Below are the code and all the weights of a small trained network. Each question names an input and a class and asks about switching units off, where a switched-off unit gives its printed mean instead of its output.

import numpy as np


def w(rows, s, z=0):
    codes = np.array(rows[::2]) - 128.0
    scale = np.full(codes.shape[1], s)
    scale[-1] = z or s
    return codes * scale


def norm(h):
    return h / np.sqrt((h * h).mean(-1, keepdims=True) + 1e-5)


def f(y):
    return np.maximum(y, 0)


def log_softmax(a):
    a = a - a.max(-1, keepdims=True)
    return a - np.log(np.exp(a).sum(-1, keepdims=True))


def net(x, mask):
    res = np.array(x, float).reshape(1, 6) / 4 @ E
    u = 0
    for l in range(3):
        y = f(norm(res) @ A[l][:, :-1].T + A[l][:, -1])
        res = res + np.where(mask[u : u + 12], y, B[l][:, -1]) @ B[l][:, :-1]
        u += 12
    return log_softmax(norm(res)[-1] @ U[:, :-1].T + U[:, -1])


A, B = {}, {}
E = w([
[127,128,128,128],'x0',
[127,127,128,127],'x1',
[233,12,187,150],'x2',
[192,135,14,247],'x3',
[128,128,129,131],'x4',
[254,204,121,65],'x5',
],0.0066)
A[0] = w([
[136,55,206,90,1],'L0N0',
[82,182,105,128,94],'L0N1',
[118,40,134,151,33],'L0N2',
[81,180,143,73,109],'L0N3',
[118,147,211,103,97],'L0N4',
[179,70,69,208,152],'L0N5',
[186,110,156,65,115],'L0N6',
[139,152,189,112,75],'L0N7',
[58,46,91,131,192],'L0N8',
[132,96,6,69,118],'L0N9',
[191,1,148,112,156],'L0N10',
[78,122,192,144,98],'L0N11',
],0.0099,0.0058)
B[0] = w([
[76,94,99,2,174],'L0N0',
[177,31,95,125,182],'L0N1',
[107,50,123,139,161],'L0N2',
[79,121,208,146,207],'L0N3',
[133,111,26,111,186],'L0N4',
[178,147,100,220,253],'L0N5',
[202,168,149,121,196],'L0N6',
[149,119,91,82,154],'L0N7',
[63,99,188,191,253],'L0N8',
[155,189,163,170,173],'L0N9',
[212,62,167,127,249],'L0N10',
[92,83,143,142,179],'L0N11',
],0.0063,0.0054)
A[1] = w([
[104,203,92,125,58],'L1N0',
[177,179,110,85,167],'L1N1',
[127,176,81,204,140],'L1N2',
[165,5,163,39,116],'L1N3',
[82,90,160,184,172],'L1N4',
[210,68,189,133,152],'L1N5',
[72,167,205,58,165],'L1N6',
[134,175,49,226,138],'L1N7',
[92,207,53,68,89],'L1N8',
[94,130,188,44,150],'L1N9',
[66,133,154,132,3],'L1N10',
[193,186,100,87,148],'L1N11',
],0.011,0.0061)
B[1] = w([
[167,116,86,112,152],'L1N0',
[170,167,192,147,212],'L1N1',
[114,154,38,63,223],'L1N2',
[22,187,123,62,241],'L1N3',
[86,200,100,57,244],'L1N4',
[82,54,104,106,241],'L1N5',
[141,162,111,220,239],'L1N6',
[128,120,92,26,254],'L1N7',
[236,128,111,159,172],'L1N8',
[191,37,129,252,229],'L1N9',
[109,184,121,127,145],'L1N10',
[157,159,254,153,218],'L1N11',
],0.0087,0.0064)
A[2] = w([
[200,137,38,128,155],'L2N0',
[67,53,44,104,61],'L2N1',
[88,189,109,143,54],'L2N2',
[105,169,157,220,63],'L2N3',
[166,86,113,172,167],'L2N4',
[120,107,177,12,53],'L2N5',
[97,209,103,162,79],'L2N6',
[174,127,112,122,3],'L2N7',
[106,185,114,20,97],'L2N8',
[8,150,110,172,148],'L2N9',
[200,226,195,159,77],'L2N10',
[86,115,195,95,60],'L2N11',
],0.013,0.0034)
B[2] = w([
[115,85,243,130,226],'L2N0',
[28,65,30,197,226],'L2N1',
[94,185,165,144,163],'L2N2',
[146,206,175,172,183],'L2N3',
[95,132,91,203,171],'L2N4',
[149,237,222,77,180],'L2N5',
[102,254,214,78,177],'L2N6',
[171,8,183,63,145],'L2N7',
[146,171,32,180,192],'L2N8',
[186,143,161,86,255],'L2N9',
[51,68,18,147,227],'L2N10',
[241,153,143,43,179],'L2N11',
],0.009,0.0078)
U = w([
[66,205,219,158,128],'0',
[49,58,161,56,197],'1',
[51,175,44,112,89],'2',
[74,25,67,195,59],'3',
[148,139,143,251,242],'4',
[177,138,220,53,4],'5',
[202,177,77,97,134],'6',
[198,29,161,150,178],'7',
],0.027,0.0018)

Each question gives the input, the list of numbers given to net, and the class t.
The units are the neurons (one row each of A and B). Each row of codes is followed by its name. A weight is (code - 128) times the scale printed after its matrix; where a second scale follows, it is the last column's (A, B and U).
mask holds one flag per neuron, layer by layer. A switched-off neuron (its flag False) gives its mean, the last column of its row in B, instead of its output. The means were averaged over made-up inputs and are rounded, as every weight is.
A unit's drop is (log p(t) with every unit on - log p(t) with that unit switched off) / (log p(t) with every unit on - log p(t) with every unit switched off).
The circuit of an input: a set's keep is (log p(t) with only the set's units on - log p(t) with every unit switched off) / (log p(t) with every unit on - log p(t) with every unit switched off). Starting from the 12 units with the biggest drops (on a tie, the unit counted first), units are removed one at a time, each time the one whose removal leaves the highest keep (on an exact tie, the one counted first), for as long as the keep stays at least 0.8.
units of the circuit, in order: the units of the circuit, biggest drop first
k most important neurons: the k neurons with the biggest drops, biggest first
top k neurons in layer l: the k neurons of layer l with the biggest drops, biggest first
drop when u is switched off: that unit's drop, to one decimal
input [6,-4,6,7,6,0], class 3: units of the circuit, in order => L1N5
input [-6,-5,0,4,8,2], class 6: top 3 neurons in layer 2 => L2N8; L2N9; L2N5
input [2,-7,6,-2,7,-2], class 1: 2 most important neurons => L1N5; L1N3
input [-1,6,0,-7,-5,-2], class 0: top 2 neurons in layer 0 => L0N1; L0N10
input [-1,-6,6,-5,-1,-1], class 1: 4 most important neurons => L1N3; L1N5; L2N1; L1N11
input [-5,-8,7,0,-7,4], class 5: 3 most important neurons => L1N3; L1N9; L2N5
input [5,2,1,0,6,2], class 5: 2 most important neurons => L1N9; L1N6
input [0,-5,5,-3,8,-1], class 1: 3 most important neurons => L1N3; L1N5; L2N1
input [7,-8,-5,1,0,3], class 6: top 3 neurons in layer 1 => L1N9; L1N2; L1N8
input [-6,0,7,7,-7,0], class 3: 2 most important neurons => L1N5; L2N4
input [-2,5,1,0,6,4], class 5: 3 most important neurons => L1N9; L1N6; L0N5
input [2,5,5,1,4,8], class 7: top 3 neurons in layer 1 => L1N4; L1N7; L1N2
input [6,8,1,7,0,8], class 7: 3 most important neurons => L1N3; L1N4; L2N0
input [8,2,-4,-4,-3,2], class 4: units of the circuit, in order => L1N9
input [6,-7,-6,0,6,1], class 4: top 4 neurons in layer 1 => L1N8; L1N3; L1N6; L1N4
input [-6,-1,-7,0,6,-2], class 0: top 2 neurons in layer 1 => L1N5; L1N6
input [1,-4,7,-1,-2,-8], class 1: 2 most important neurons => L1N3; L1N9
input [2,-8,7,0,-4,-1], class 1: top 3 neurons in layer 1 => L1N5; L1N3; L1N9
input [-5,8,3,7,7,0], class 3: top 2 neurons in layer 2 => L2N9; L2N4
input [-3,-2,7,-3,3,-2], class 1: top 2 neurons in layer 1 => L1N5; L1N3
input [1,-4,-1,-7,4,5], class 4: top neuron in layer 1 => L1N9
input [-5,-7,7,-1,2,-6], class 1: top 2 neurons in layer 1 => L1N3; L1N9
input [-2,1,-7,0,-7,6], class 4: top 2 neurons in layer 0 => L0N5; L0N3
input [7,7,1,6,-3,4], class 7: top 2 neurons in layer 1 => L1N3; L1N4
input [-1,3,0,0,-4,4], class 4: top 2 neurons in layer 1 => L1N7; L1N11
input [-4,-2,-3,8,-6,-3], class 2: drop when L1N9 is switched off => 0.1
input [-8,-2,8,4,0,-2], class 3: drop when L1N5 is switched off => 0.2
